Below are the code and all the weights of a small trained network. Each question names an input and a target symbol and asks about switching units off, where a switched-off unit gives its printed mean instead of its output.

import numpy as np


def w(rows, s, z=0):
    codes = np.array(rows[::2]) - 128.0
    scale = np.full(codes.shape[1], s)
    scale[-1] = z or s
    return codes * scale


def norm(h):
    return h / np.sqrt((h * h).mean(-1, keepdims=True) + 1e-5)


def f(y):
    return np.maximum(y, 0)


def softmax(a):
    e = np.exp(a - a.max(-1, keepdims=True))
    return e / e.sum(-1, keepdims=True)


def log_softmax(a):
    a = a - a.max(-1, keepdims=True)
    return a - np.log(np.exp(a).sum(-1, keepdims=True))


def net(x, mask):
    ids = ['αβγεηθλξπσφ'.index(c) for c in x.split()]
    T = len(ids)
    res = E[ids] + P[:T]
    r = norm(res)
    for j in range(2):
        rows = slice(2 * j, 2 * j + 2)
        q, k, v = (r @ M[0][rows].T for M in (Q, K, V))
        z = softmax(np.where(np.tri(T) > 0, q @ k.T / 2**0.5, -1e9)) @ v
        o = O[0][rows]
        res = res + np.where(mask[j], z, o[:, -1]) @ o[:, :-1]
    y = f(norm(res) @ A[0][:, :-1].T + A[0][:, -1])
    res = res + np.where(mask[2:10], y, B[0][:, -1]) @ B[0][:, :-1]
    return log_softmax(norm(res)[-1] @ U[:, :-1].T + U[:, -1])


Q, K, V, O, A, B = {}, {}, {}, {}, {}, {}
E = w([
[205,254,114,135],'α',
[148,146,144,174],'β',
[117,118,108,98],'γ',
[120,106,104,104],'ε',
[202,112,109,65],'η',
[79,184,69,159],'θ',
[110,104,111,129],'λ',
[99,210,10,123],'ξ',
[109,111,108,118],'π',
[101,136,185,135],'σ',
[215,69,158,150],'φ',
],0.014)
P = w([
[251,152,100,220],'0',
[204,107,64,211],'1',
[178,101,65,190],'2',
[149,104,75,158],'3',
[150,101,84,133],'4',
[135,92,92,127],'5',
[119,90,111,95],'6',
[96,75,102,99],'7',
[101,67,121,71],'8',
[90,61,123,52],'9',
[77,41,120,53],'10',
[78,25,128,55],'11',
[94,10,128,53],'12',
[72,67,149,93],'13',
],0.0029)
Q[0] = w([
[150,101,173,113],'h0',
[237,144,131,145],'h0',
[250,122,113,153],'h1',
[37,106,99,65],'h1',
],0.015)
K[0] = w([
[123,140,94,88],'h0',
[127,252,97,186],'h0',
[164,226,109,167],'h1',
[85,74,183,90],'h1',
],0.015)
V[0] = w([
[239,2,187,121],'h0',
[188,67,179,175],'h0',
[141,136,232,191],'h1',
[174,178,155,56],'h1',
],0.0073)
O[0] = w([
[108,56,218,10,246],'h0',
[138,114,123,2,160],'h0',
[22,165,127,125,156],'h1',
[152,232,212,140,48],'h1',
],0.0064,0.0013)
A[0] = w([
[54,147,140,124,176],'n0',
[93,101,211,144,60],'n1',
[131,193,45,111,182],'n2',
[137,28,71,114,26],'n3',
[98,126,67,245,2],'n4',
[137,129,174,194,72],'n5',
[2,112,125,158,134],'n6',
[212,150,153,107,116],'n7',
],0.0092,0.0039)
B[0] = w([
[59,106,83,95,230],'n0',
[129,123,105,206,209],'n1',
[141,55,162,187,219],'n2',
[93,152,196,216,222],'n3',
[113,2,74,47,176],'n4',
[187,184,105,120,159],'n5',
[60,173,140,161,253],'n6',
[53,208,122,155,187],'n7',
],0.008,0.004)
U = w([
[113,148,143,143,22],'α',
[93,149,149,153,39],'β',
[162,235,161,188,242],'γ',
[177,113,235,148,71],'ε',
[109,131,216,118,63],'η',
[110,126,110,148,72],'θ',
[121,96,156,160,19],'λ',
[143,103,42,148,180],'ξ',
[170,96,105,175,162],'π',
[2,193,81,136,139],'σ',
[154,147,131,13,254],'φ',
],0.0099,0.0042)

Each question gives the input, a string of symbols that net reads in full, and the target symbol t.
The units are the heads (2 rows each of Q, K, V and O) and the neurons (one row each of A and B). Each row of codes is followed by its name. A weight is (code - 128) times the scale printed after its matrix; where a second scale follows, it is the last column's (O, A, B and U).
mask holds one flag per unit, heads first, then neurons. A switched-off unit (its flag False) gives its mean, the last column of its rows in O or B, instead of its output. The means were averaged over made-up inputs and are rounded, as every weight is.
A unit's drop is (log p(t) with every unit on - log p(t) with that unit switched off) / (log p(t) with every unit on - log p(t) with every unit switched off).
The circuit of an input: a set's keep is (log p(t) with only the set's units on - log p(t) with every unit switched off) / (log p(t) with every unit on - log p(t) with every unit switched off). Starting from all 10 units, units are removed one at a time, each time the one whose removal leaves the highest keep (on an exact tie, the one counted first), for as long as the keep stays at least 0.8.
circuit, biggest first: the units of the circuit, biggest drop first
k most important neurons: the k neurons with the biggest drops, biggest first
which heads matter: for each layer, one digit per head in row order, 1 if its drop is at least 0.15 and else 0, layers parted by /
drop of u: that unit's drop, to one decimal
input α σ λ η σ σ η β, target γ: circuit, biggest first : (h1; n5)
input η σ λ σ ξ η η α η, target γ: circuit, biggest first : (h1; h0)
input ξ γ η π β φ φ β ξ, target φ: circuit, biggest first : (h0)
input π β γ β α γ, target γ: circuit, biggest first : (h1; n7; n4; n0)
input σ σ σ, target σ: circuit, biggest first : (h1; n0)
input π α φ, target γ: circuit, biggest first : (h1; n7)
input π ξ π η φ σ σ σ β, target π: which heads matter : 10
input η π β π ξ ε π η λ γ α φ ξ, target φ: circuit, biggest first : (h0; h1)
input γ σ γ γ σ, target γ: which heads matter : 01
input β β σ β, target σ: which heads matter : 11
input η η σ β, target σ: circuit, biggest first : (h1; h0)
input η ε θ α γ ξ, target ξ: which heads matter : 01
input π β σ λ γ σ, target γ: circuit, biggest first : (h0; n5; h1; n0)
input η σ π α φ γ λ η φ, target γ: circuit, biggest first : (h1; n7; h0)
input η η ε α γ, target ε: most important neuron : (n3)
input η σ σ θ σ ε σ φ, target ξ: 2 most important neurons : (n4; n3)
input η ε σ, target ε: drop of h1 : 1.0
input β η σ β σ φ ε φ β η γ φ σ γ, target φ: drop of n2 : 0.1
input ξ σ γ β β θ σ θ β β β, target ξ: drop of h0 : 1.2
input α α β η, target γ: drop of n7 : 0.3
input α π σ η φ σ ε α σ γ β, target γ: circuit, biggest first : (n5)
